Below are the code and all the weights of a small trained network. Each question names an input and a class and asks about switching units off, where a switched-off unit gives its printed mean instead of its output.

import numpy as np


def w(rows, s, z=0):
    codes = np.array(rows[::2]) - 128.0
    scale = np.full(codes.shape[1], s)
    scale[-1] = z or s
    return codes * scale


def f(y):
    return np.maximum(y, 0)


def log_softmax(a):
    a = a - a.max(-1, keepdims=True)
    return a - np.log(np.exp(a).sum(-1, keepdims=True))


def net(x, mask):
    res = np.array(x, float).reshape(1, 4) / 4 @ E
    y = f(res @ A[0][:, :-1].T + A[0][:, -1])
    res = res + np.where(mask, y, B[0][:, -1]) @ B[0][:, :-1]
    return log_softmax(res[-1] @ U[:, :-1].T + U[:, -1])


A, B = {}, {}
E = w([
[127,237,125,50,146,155,122,135,126,188],'x0',
[155,102,16,110,64,166,143,106,160,186],'x1',
[172,154,84,174,139,6,132,98,131,128],'x2',
[127,124,129,120,130,124,128,128,128,132],'x3',
],0.016)
A[0] = w([
[112,54,114,171,132,131,133,129,138,114,77],'N1',
[126,97,39,118,110,159,122,127,148,136,124],'N2',
[122,143,212,144,148,112,121,145,127,93,172],'N3',
[150,106,129,127,142,131,146,141,143,113,102],'N4',
[135,142,68,159,149,58,146,135,124,145,8],'N5',
[138,219,106,70,126,143,128,136,135,140,88],'N6',
[131,116,85,118,131,63,112,137,120,127,36],'N7',
[114,54,149,99,131,254,131,143,125,126,2],'N8',
[132,117,141,153,137,133,134,128,134,107,146],'N9',
[129,147,80,135,118,67,125,120,138,102,50],'N10',
[139,100,51,123,108,157,144,138,129,143,161],'N11',
[130,125,219,127,143,108,138,133,117,98,174],'N12',
[136,9,107,152,107,123,124,135,119,90,96],'N13',
[112,180,93,120,153,144,139,138,110,151,58],'N14',
[128,153,117,112,132,139,122,125,134,150,84],'N15',
[143,89,49,119,140,149,134,141,100,156,129],'N16',
[129,122,139,129,142,131,149,109,107,135,128],'N17',
[132,99,120,135,145,137,136,119,128,110,78],'N18',
[124,103,67,121,105,149,122,108,134,141,168],'N19',
[132,110,126,109,100,117,136,135,138,140,51],'N20',
],0.022,0.0047)
B[0] = w([
[108,138,110,128,124,159,136,136,124,208,202],'N1',
[93,140,142,130,183,124,130,157,147,70,218],'N2',
[98,98,110,123,185,103,149,131,146,82,236],'N3',
[145,148,80,132,135,130,102,133,149,145,145],'N4',
[164,126,134,127,44,133,129,129,137,80,198],'N5',
[126,147,103,128,136,154,118,140,128,241,234],'N6',
[141,131,102,150,66,127,118,115,130,103,175],'N7',
[188,128,130,136,3,112,130,110,136,70,253],'N8',
[119,144,146,108,140,130,126,137,116,149,161],'N9',
[161,123,159,112,70,130,138,119,130,94,185],'N10',
[92,113,128,132,182,97,129,126,133,88,213],'N11',
[112,142,137,149,184,120,105,135,124,78,231],'N12',
[119,134,127,98,147,158,135,122,117,254,239],'N13',
[105,85,151,113,128,156,150,108,105,186,183],'N14',
[128,142,129,110,143,131,133,122,120,163,166],'N15',
[112,121,141,146,174,104,124,121,112,97,197],'N16',
[141,116,119,145,136,153,112,138,101,112,138],'N17',
[145,153,135,122,136,133,111,130,117,153,152],'N18',
[126,126,130,133,186,117,119,134,118,84,201],'N19',
[162,126,120,149,163,126,115,128,123,124,145],'N20',
],0.026,0.028)
U = w([
[28,119,101,184,247,118,130,170,174,45,193],'0',
[70,157,68,119,142,225,144,142,136,254,164],'1',
[166,134,107,168,5,152,140,104,188,58,2],'2',
],0.0078,0.0028)

Each question gives the input, the list of numbers given to net, and the class t.
The units are the neurons (one row each of A and B). Each row of codes is followed by its name. A weight is (code - 128) times the scale printed after its matrix; where a second scale follows, it is the last column's (A, B and U).
mask holds one flag per neuron, in row order. A switched-off neuron (its flag False) gives its mean, the last column of its row in B, instead of its output. The means were averaged over made-up inputs and are rounded, as every weight is.
A unit's drop is (log p(t) with every unit on - log p(t) with that unit switched off) / (log p(t) with every unit on - log p(t) with every unit switched off).
The circuit of an input: a set's keep is (log p(t) with only the set's units on - log p(t) with every unit switched off) / (log p(t) with every unit on - log p(t) with every unit switched off). Starting from the 12 units with the biggest drops (on a tie, the unit counted first), units are removed one at a time, each time the one whose removal leaves the highest keep (on an exact tie, the one counted first), for as long as the keep stays at least 0.8.
units of the circuit, in order: the units of the circuit, biggest drop first
unit that matters most: the unit with the biggest drop
top k neurons: the k neurons with the biggest drops, biggest first
drop of u: that unit's drop, to one decimal
input [3,4,1,-6], class 0: unit that matters most	N13
input [-6,1,-5,-1], class 1: top 2 neurons	N13, N1
input [7,7,3,8], class 0: top 3 neurons	N2, N11, N13
input [-2,-1,-1,3], class 1: top 2 neurons	N2, N11
input [-1,3,4,-5], class 2: top 2 neurons	N5, N3
input [2,1,1,-6], class 1: top 2 neurons	N8, N3
input [3,4,5,1], class 2: top 3 neurons	N5, N3, N10
input [-3,-6,8,2], class 2: top 2 neurons	N5, N10
input [-6,-5,1,-4], class 1: top 3 neurons	N13, N1, N2
input [-7,-1,-8,2], class 2: top 2 neurons	N8, N6
input [5,8,-8,5], class 0: top 3 neurons	N2, N11, N19
input [6,0,-7,-8], class 2: top 3 neurons	N8, N13, N1
input [5,6,8,7], class 2: top 2 neurons	N5, N10
input [8,-6,-1,5], class 1: units of the circuit, in order	N6
input [4,4,0,0], class 0: drop of N1	0.8
input [-1,-4,-6,7], class 2: drop of N8	1.7
input [-5,-3,-3,-5], class 1: drop of N13	0.2
